Here is a tiny trained network, its code and every weight. The questions are about switching its units off for an input and a class, where a switched-off unit gives its printed mean instead of its output.

import numpy as np


def w(rows, s, z=0):
    codes = np.array(rows[::2]) - 128.0
    scale = np.full(codes.shape[1], s)
    scale[-1] = z or s
    return codes * scale


def f(y):
    return np.maximum(y, 0)


def log_softmax(a):
    a = a - a.max(-1, keepdims=True)
    return a - np.log(np.exp(a).sum(-1, keepdims=True))


def net(x, mask):
    res = np.array(x, float).reshape(1, 5) / 4 @ E
    y = f(res @ A[0][:, :-1].T + A[0][:, -1])
    res = res + np.where(mask, y, B[0][:, -1]) @ B[0][:, :-1]
    return log_softmax(res[-1] @ U[:, :-1].T + U[:, -1])


A, B = {}, {}
E = w([
[204,141,196],'x0',
[180,62,12],'x1',
[106,3,163],'x2',
[150,81,61],'x3',
[25,95,139],'x4',
],0.0058)
A[0] = w([
[43,162,177,252],'N1',
[131,132,127,78],'N2',
[201,64,207,172],'N3',
[20,176,120,153],'N4',
[109,128,10,63],'N5',
[123,81,131,164],'N6',
[224,163,177,145],'N7',
[185,231,92,207],'N8',
[160,48,116,125],'N9',
[95,92,223,91],'N10',
[207,48,69,180],'N11',
[156,230,64,193],'N12',
[139,127,252,142],'N13',
[60,73,100,182],'N14',
],0.012,0.0031)
B[0] = w([
[124,16,77,237],'N1',
[128,125,129,128],'N2',
[99,215,61,207],'N3',
[162,20,108,216],'N4',
[226,129,154,213],'N5',
[129,142,93,176],'N6',
[77,188,146,217],'N7',
[119,150,248,251],'N8',
[185,157,76,200],'N9',
[54,131,57,188],'N10',
[178,231,72,255],'N11',
[169,90,225,243],'N12',
[5,124,143,212],'N13',
[174,73,61,222],'N14',
],0.021,0.0066)
U = w([
[78,172,124,98],'0',
[2,90,91,168],'1',
[90,45,84,135],'2',
[121,126,75,68],'3',
[92,104,173,255],'4',
[101,130,200,49],'5',
[75,74,180,37],'6',
[64,94,59,208],'7',
],0.0085,0.0053)

Each question gives the input, the list of numbers given to net, and the class t.
The units are the neurons (one row each of A and B). Each row of codes is followed by its name. A weight is (code - 128) times the scale printed after its matrix; where a second scale follows, it is the last column's (A, B and U).
mask holds one flag per neuron, in row order. A switched-off neuron (its flag False) gives its mean, the last column of its row in B, instead of its output. The means were averaged over made-up inputs and are rounded, as every weight is.
A unit's drop is (log p(t) with every unit on - log p(t) with that unit switched off) / (log p(t) with every unit on - log p(t) with every unit switched off).
The circuit of an input: a set's keep is (log p(t) with only the set's units on - log p(t) with every unit switched off) / (log p(t) with every unit on - log p(t) with every unit switched off). Starting from the 12 units with the biggest drops (on a tie, the unit counted first), units are removed one at a time, each time the one whose removal leaves the highest keep (on an exact tie, the one counted first), for as long as the keep stays at least 0.8.
units of the circuit, in order: the units of the circuit, biggest drop first
k most important neurons: the k neurons with the biggest drops, biggest first
drop of u: that unit's drop, to one decimal
input [8,-6,-7,-5,8], class 1: units of the circuit, in order -> (N13)
input [-6,8,-7,5,-2], class 5: units of the circuit, in order -> (N12, N8)
input [7,3,8,-6,-1], class 0: 3 most important neurons -> (N1, N3, N4)
input [-6,-7,3,3,2], class 2: units of the circuit, in order -> (N4, N1)
input [-3,-2,-7,7,4], class 6: units of the circuit, in order -> (N11, N12, N3)
input [-6,-7,2,5,-7], class 6: 2 most important neurons -> (N11, N3)
input [-7,-5,-5,4,-7], class 5: units of the circuit, in order -> (N8, N12)
input [5,0,2,4,5], class 7: units of the circuit, in order -> (N8, N12)
input [5,0,6,0,-5], class 0: units of the circuit, in order -> (N1, N3)
input [-7,4,5,4,8], class 3: 2 most important neurons -> (N11, N5)
input [4,-6,-7,-5,-4], class 5: 4 most important neurons -> (N8, N7, N12, N14)
input [-8,0,5,8,1], class 3: units of the circuit, in order -> (N11, N5, N9)
input [-8,-4,3,-8,-6], class 2: 3 most important neurons -> (N1, N4, N7)
input [1,-7,5,5,6], class 1: units of the circuit, in order -> (N10)
input [2,8,-2,-4,-8], class 0: 2 most important neurons -> (N11, N7)
input [1,-5,-6,-5,-4], class 5: 2 most important neurons -> (N8, N7)
input [6,6,5,5,-6], class 3: 3 most important neurons -> (N9, N8, N13)
input [8,7,-3,-3,-4], class 0: 2 most important neurons -> (N11, N3)
input [-7,-6,-6,-5,1], class 2: 2 most important neurons -> (N1, N4)
input [-6,-6,2,0,8], class 2: units of the circuit, in order -> (N4)
input [-7,0,2,7,3], class 3: 2 most important neurons -> (N5, N1)
input [-8,-4,2,8,7], class 2: drop of N1 -> 0.0
input [-2,6,-4,0,3], class 4: drop of N12 -> 0.2
input [5,8,6,3,3], class 3: drop of N1 -> 0.0
input [-5,-1,5,6,-4], class 3: drop of N13 -> 0.1
